Here is a tiny trained network, its code and every weight. The questions are about switching its units off for an input and a class, where a switched-off unit gives its printed mean instead of its output.

import numpy as np


def w(rows, s, z=0):
    codes = np.array(rows[::2]) - 128.0
    scale = np.full(codes.shape[1], s)
    scale[-1] = z or s
    return codes * scale


def norm(h):
    return h / np.sqrt((h * h).mean(-1, keepdims=True) + 1e-5)


def f(y):
    return y / 2 * (1 + np.tanh(0.7978845608 * (y + 0.044715 * y**3)))


def log_softmax(a):
    a = a - a.max(-1, keepdims=True)
    return a - np.log(np.exp(a).sum(-1, keepdims=True))


def net(x, mask):
    res = np.array(x, float).reshape(1, 4) / 4 @ E
    u = 0
    for l in range(3):
        y = f(norm(res) @ A[l][:, :-1].T + A[l][:, -1])
        res = res + np.where(mask[u : u + 9], y, B[l][:, -1]) @ B[l][:, :-1]
        u += 9
    return log_softmax(norm(res)[-1] @ U[:, :-1].T + U[:, -1])


A, B = {}, {}
E = w([
[49,161,110,70,188,140,107,145,101,92,170],'x0',
[105,190,252,150,150,81,173,73,97,131,134],'x1',
[181,197,94,178,163,132,80,97,114,124,127],'x2',
[157,69,106,135,179,54,129,101,153,140,169],'x3',
],0.011)
A[0] = w([
[68,93,148,77,83,74,223,191,123,208,144,88],'0.n1',
[139,187,161,196,139,92,218,117,115,115,163,3],'0.n2',
[151,123,217,55,176,137,136,43,107,242,48,105],'0.n3',
[191,168,85,196,129,99,144,78,143,124,71,119],'0.n4',
[130,107,118,29,253,124,98,162,59,45,195,38],'0.n5',
[95,21,112,172,252,90,100,114,230,156,112,96],'0.n6',
[157,138,122,230,19,142,176,163,90,172,76,118],'0.n7',
[101,31,149,92,66,178,183,245,129,191,203,66],'0.n8',
[91,154,88,117,81,109,98,196,50,97,42,151],'0.n9',
],0.0058,0.0034)
B[0] = w([
[226,172,119,46,129,192,104,47,150,84,126,219],'0.n1',
[84,86,120,61,144,96,75,119,78,122,46,186],'0.n2',
[131,78,97,107,117,119,66,161,31,145,69,220],'0.n3',
[85,91,161,77,56,180,117,84,208,56,185,229],'0.n4',
[63,86,89,219,133,120,158,51,179,164,111,241],'0.n5',
[194,218,123,139,107,129,216,254,67,101,83,230],'0.n6',
[127,96,138,193,77,126,165,203,131,83,229,255],'0.n7',
[196,160,210,77,173,175,111,51,120,135,101,230],'0.n8',
[111,225,70,146,141,116,167,174,130,173,76,207],'0.n9',
],0.0072,0.0036)
A[1] = w([
[108,158,144,167,91,203,117,176,63,91,141,3],'1.n1',
[94,158,160,122,182,130,62,188,137,118,121,119],'1.n2',
[114,84,159,49,107,107,160,143,179,147,147,44],'1.n3',
[136,97,137,174,132,146,70,120,92,57,103,133],'1.n4',
[193,84,111,110,182,1,114,124,149,137,201,76],'1.n5',
[97,194,139,55,132,112,135,146,124,129,144,130],'1.n6',
[187,96,66,125,94,182,92,169,154,189,128,95],'1.n7',
[164,195,78,191,127,116,37,90,119,115,190,90],'1.n8',
[161,87,107,153,114,179,110,124,145,140,165,88],'1.n9',
],0.0083,0.0034)
B[1] = w([
[165,128,129,138,161,143,216,138,77,90,73,194],'1.n1',
[164,60,126,139,103,122,175,151,163,112,164,160],'1.n2',
[150,133,179,88,97,198,175,76,92,99,123,153],'1.n3',
[119,67,127,64,147,145,105,108,163,147,165,163],'1.n4',
[185,206,103,181,76,217,194,199,27,88,66,213],'1.n5',
[210,70,109,200,132,139,115,124,124,156,146,190],'1.n6',
[67,126,91,90,193,35,113,90,75,158,52,255],'1.n7',
[167,126,201,2,101,192,202,10,112,107,134,214],'1.n8',
[130,100,168,100,129,101,82,170,104,168,151,180],'1.n9',
],0.0087,0.0049)
A[2] = w([
[75,211,161,118,75,203,90,208,154,144,61,33],'2.n1',
[110,186,94,127,229,111,118,25,134,195,129,223],'2.n2',
[229,93,139,121,114,111,70,212,69,89,110,244],'2.n3',
[48,152,119,106,178,182,139,127,135,84,117,38],'2.n4',
[143,136,17,53,136,164,107,184,180,165,105,78],'2.n5',
[103,219,74,194,152,154,208,123,150,175,50,133],'2.n6',
[190,61,178,163,85,120,156,152,196,193,67,46],'2.n7',
[60,163,125,119,254,190,141,162,130,94,215,2],'2.n8',
[119,172,235,153,82,63,124,108,73,133,144,104],'2.n9',
],0.0073,0.0039)
B[2] = w([
[200,158,69,166,178,129,157,126,100,97,159,144],'2.n1',
[114,94,150,102,89,154,103,191,160,139,116,214],'2.n2',
[65,150,146,147,162,143,119,153,170,104,163,253],'2.n3',
[159,106,107,146,108,78,100,100,152,106,163,152],'2.n4',
[131,146,182,168,142,88,114,76,93,162,115,201],'2.n5',
[124,130,184,139,133,110,148,175,166,109,147,212],'2.n6',
[112,128,78,153,91,128,118,58,133,142,200,161],'2.n7',
[171,97,53,206,43,87,142,41,80,158,188,155],'2.n8',
[131,121,7,112,177,74,65,139,146,180,102,212],'2.n9',
],0.012,0.0072)
U = w([
[172,205,108,185,170,152,212,184,90,76,96,222],'0',
[69,122,99,104,195,50,55,99,100,202,36,66],'1',
[182,141,153,27,118,197,142,8,123,106,139,50],'2',
[100,92,87,216,62,115,134,79,162,133,229,9],'3',
[64,138,202,85,151,163,105,185,209,86,141,250],'4',
],0.014,0.0017)

Each question gives the input, the list of numbers given to net, and the class t.
The units are the neurons (one row each of A and B). Each row of codes is followed by its name. A weight is (code - 128) times the scale printed after its matrix; where a second scale follows, it is the last column's (A, B and U).
mask holds one flag per neuron, layer by layer. A switched-off neuron (its flag False) gives its mean, the last column of its row in B, instead of its output. The means were averaged over made-up inputs and are rounded, as every weight is.
A unit's drop is (log p(t) with every unit on - log p(t) with that unit switched off) / (log p(t) with every unit on - log p(t) with every unit switched off).
The circuit of an input: a set's keep is (log p(t) with only the set's units on - log p(t) with every unit switched off) / (log p(t) with every unit on - log p(t) with every unit switched off). Starting from the 12 units with the biggest drops (on a tie, the unit counted first), units are removed one at a time, each time the one whose removal leaves the highest keep (on an exact tie, the one counted first), for as long as the keep stays at least 0.8.
units of the circuit, in order: the units of the circuit, biggest drop first
unit that matters most: the unit with the biggest drop
top k neurons: the k neurons with the biggest drops, biggest first
k most important neurons of layer l: the k neurons of layer l with the biggest drops, biggest first
input [6,1,-6,2], class 2: unit that matters most	0.n1
input [2,-3,2,-1], class 4: top 3 neurons	[2.n2, 2.n6, 2.n9]
input [-6,8,-7,-8], class 0: units of the circuit, in order	[0.n7, 2.n1, 2.n9]
input [4,-4,-3,4], class 0: 3 most important neurons of layer 0	[0.n6, 0.n4, 0.n3]
input [4,-6,-8,0], class 2: top 2 neurons	[0.n8, 1.n3]
input [8,-4,6,6], class 3: top 3 neurons	[0.n5, 2.n8, 0.n1]
input [5,7,-7,4], class 1: top 3 neurons	[2.n9, 1.n8, 0.n4]
input [-7,6,5,-5], class 3: 2 most important neurons of layer 1	[1.n7, 1.n5]
input [-1,7,-8,-6], class 2: 4 most important neurons of layer 1	[1.n7, 1.n3, 1.n5, 1.n9]
input [-7,6,7,2], class 2: top 4 neurons	[1.n8, 0.n4, 1.n7, 1.n4]
input [-4,8,-1,-6], class 1: top 2 neurons	[2.n9, 1.n5]
input [6,-2,-5,-1], class 3: top 2 neurons	[0.n5, 1.n8]
input [8,2,-8,-1], class 2: top 3 neurons	[0.n1, 1.n3, 0.n8]
input [-3,-3,0,-3], class 4: units of the circuit, in order	[2.n3]
input [7,-8,3,-5], class 1: top 2 neurons	[1.n7, 2.n5]
input [-7,3,-7,8], class 0: top 3 neurons	[1.n5, 0.n6, 1.n8]
input [-3,4,-5,5], class 0: 2 most important neurons of layer 0	[0.n4, 0.n6]
input [-3,-3,-3,-2], class 4: 3 most important neurons of layer 2	[2.n3, 2.n9, 2.n8]
input [2,-6,-3,-5], class 1: 2 most important neurons of layer 0	[0.n6, 0.n7]
input [-6,-8,8,5], class 1: 3 most important neurons of layer 1	[1.n7, 1.n9, 1.n3]
